Below is a small trained network, with its code and all its weights. Each question gives an input and a class and asks what happens when units are switched off, that is, made to give their printed mean instead of their output.

import numpy as np


def w(rows, s, z=0):
    codes = np.array(rows[::2]) - 128.0
    scale = np.full(codes.shape[1], s)
    scale[-1] = z or s
    return codes * scale


def f(y):
    return np.maximum(y, 0)


def log_softmax(a):
    a = a - a.max(-1, keepdims=True)
    return a - np.log(np.exp(a).sum(-1, keepdims=True))


def net(x, mask):
    res = np.array(x, float).reshape(1, 7) / 4 @ E
    y = f(res @ A[0][:, :-1].T + A[0][:, -1])
    res = res + np.where(mask, y, B[0][:, -1]) @ B[0][:, :-1]
    return log_softmax(res[-1] @ U[:, :-1].T + U[:, -1])


A, B = {}, {}
E = w([
[192,103,36,105,203,104,216,179,160],'x0',
[129,131,129,129,134,127,128,116,121],'x1',
[172,48,168,121,105,153,152,2,188],'x2',
[247,225,116,116,94,207,111,109,119],'x3',
[115,178,39,118,122,60,80,37,191],'x4',
[87,95,7,144,126,239,145,117,112],'x5',
[131,125,127,131,126,125,125,121,122],'x6',
],0.0094)
A[0] = w([
[93,172,53,145,117,93,96,109,151,142],'n1',
[130,172,98,142,127,95,72,190,121,37],'n2',
[71,199,95,129,178,142,143,202,77,115],'n3',
[139,85,188,159,121,187,150,190,73,48],'n4',
[189,30,144,132,127,172,160,69,199,45],'n5',
[116,157,84,126,116,84,72,87,187,39],'n6',
[168,197,123,121,113,180,143,113,120,3],'n7',
[59,143,172,158,60,158,33,98,101,74],'n8',
[3,36,121,143,134,78,147,144,164,2],'n9',
[157,120,95,109,217,122,165,139,164,66],'n10',
[213,198,115,133,83,192,114,136,160,51],'n11',
[180,140,178,112,158,46,158,150,147,67],'n12',
[75,98,42,143,146,223,144,111,111,69],'n13',
],0.012,0.011)
B[0] = w([
[117,91,171,73,160,198,178,105,118,226],'n1',
[88,97,108,179,56,145,95,46,120,169],'n2',
[123,61,141,117,34,94,97,38,129,246],'n3',
[93,123,132,70,183,197,215,90,76,203],'n4',
[94,82,129,120,17,103,91,70,101,229],'n5',
[80,144,188,98,147,218,218,144,9,192],'n6',
[174,133,117,119,181,82,67,150,73,164],'n7',
[176,141,46,150,67,90,187,195,177,228],'n8',
[232,155,85,160,219,136,44,124,40,212],'n9',
[157,124,83,155,78,85,206,187,115,203],'n10',
[145,81,121,178,219,98,81,169,66,215],'n11',
[120,218,152,162,111,146,130,124,179,198],'n12',
[110,254,219,178,116,107,116,164,192,225],'n13',
],0.01,0.012)
U = w([
[171,130,88,155,174,135,40,114,72,102],'0',
[104,126,107,131,123,149,105,108,139,251],'1',
[99,99,118,145,50,133,83,55,103,85],'2',
[94,131,132,115,138,189,184,106,87,94],'3',
[107,228,179,166,114,130,91,123,160,121],'4',
[159,125,7,154,84,128,183,160,149,94],'5',
],0.011,0.026)

Each question gives the input, the list of numbers given to net, and the class t.
The units are the neurons (one row each of A and B). Each row of codes is followed by its name. A weight is (code - 128) times the scale printed after its matrix; where a second scale follows, it is the last column's (A, B and U).
mask holds one flag per neuron, in row order. A switched-off neuron (its flag False) gives its mean, the last column of its row in B, instead of its output. The means were averaged over made-up inputs and are rounded, as every weight is.
A unit's drop is (log p(t) with every unit on - log p(t) with that unit switched off) / (log p(t) with every unit on - log p(t) with every unit switched off).
The circuit of an input: a set's keep is (log p(t) with only the set's units on - log p(t) with every unit switched off) / (log p(t) with every unit on - log p(t) with every unit switched off). Starting from the 12 units with the biggest drops (on a tie, the unit counted first), units are removed one at a time, each time the one whose removal leaves the highest keep (on an exact tie, the one counted first), for as long as the keep stays at least 0.8.
units of the circuit, in order: the units of the circuit, biggest drop first
unit that matters most: the unit with the biggest drop
top k neurons: the k neurons with the biggest drops, biggest first
drop when u is switched off: that unit's drop, to one decimal
input [2,-1,6,-3,-1,5,-8], class 2: unit that matters most -> n5
input [-1,4,-4,-3,6,2,1], class 3: top 3 neurons -> (n1; n6; n5)
input [-3,-6,-8,-7,4,1,6], class 2: top 3 neurons -> (n3; n2; n11)
input [5,-2,-8,5,3,-8,-6], class 2: top 2 neurons -> (n2; n3)
input [-1,-3,-8,6,4,-4,-7], class 2: top 2 neurons -> (n2; n3)
input [-7,6,5,-7,7,-2,0], class 0: top 2 neurons -> (n9; n4)
input [4,2,1,-3,2,-3,-1], class 5: units of the circuit, in order -> (n13; n10)
input [-4,3,-2,-7,-1,-7,3], class 0: top 2 neurons -> (n9; n13)
input [0,-2,2,-5,0,-7,4], class 4: top 2 neurons -> (n12; n11)
input [-6,2,3,5,6,-6,-1], class 3: top 2 neurons -> (n6; n13)
input [5,6,7,-6,0,8,1], class 4: top 2 neurons -> (n13; n3)
input [7,5,-8,2,-7,-7,-4], class 2: top 3 neurons -> (n3; n2; n13)
input [1,-5,-7,8,-2,5,-8], class 0: top 2 neurons -> (n11; n7)
input [4,-3,-4,-7,4,4,6], class 0: units of the circuit, in order -> (n9)
input [8,-5,-8,-2,-6,3,2], class 2: drop when n3 is switched off -> 1.2
input [-5,-6,7,4,8,8,6], class 3: drop when n6 is switched off -> 1.1
input [7,7,7,-8,7,-6,0], class 0: drop when n5 is switched off -> -0.1
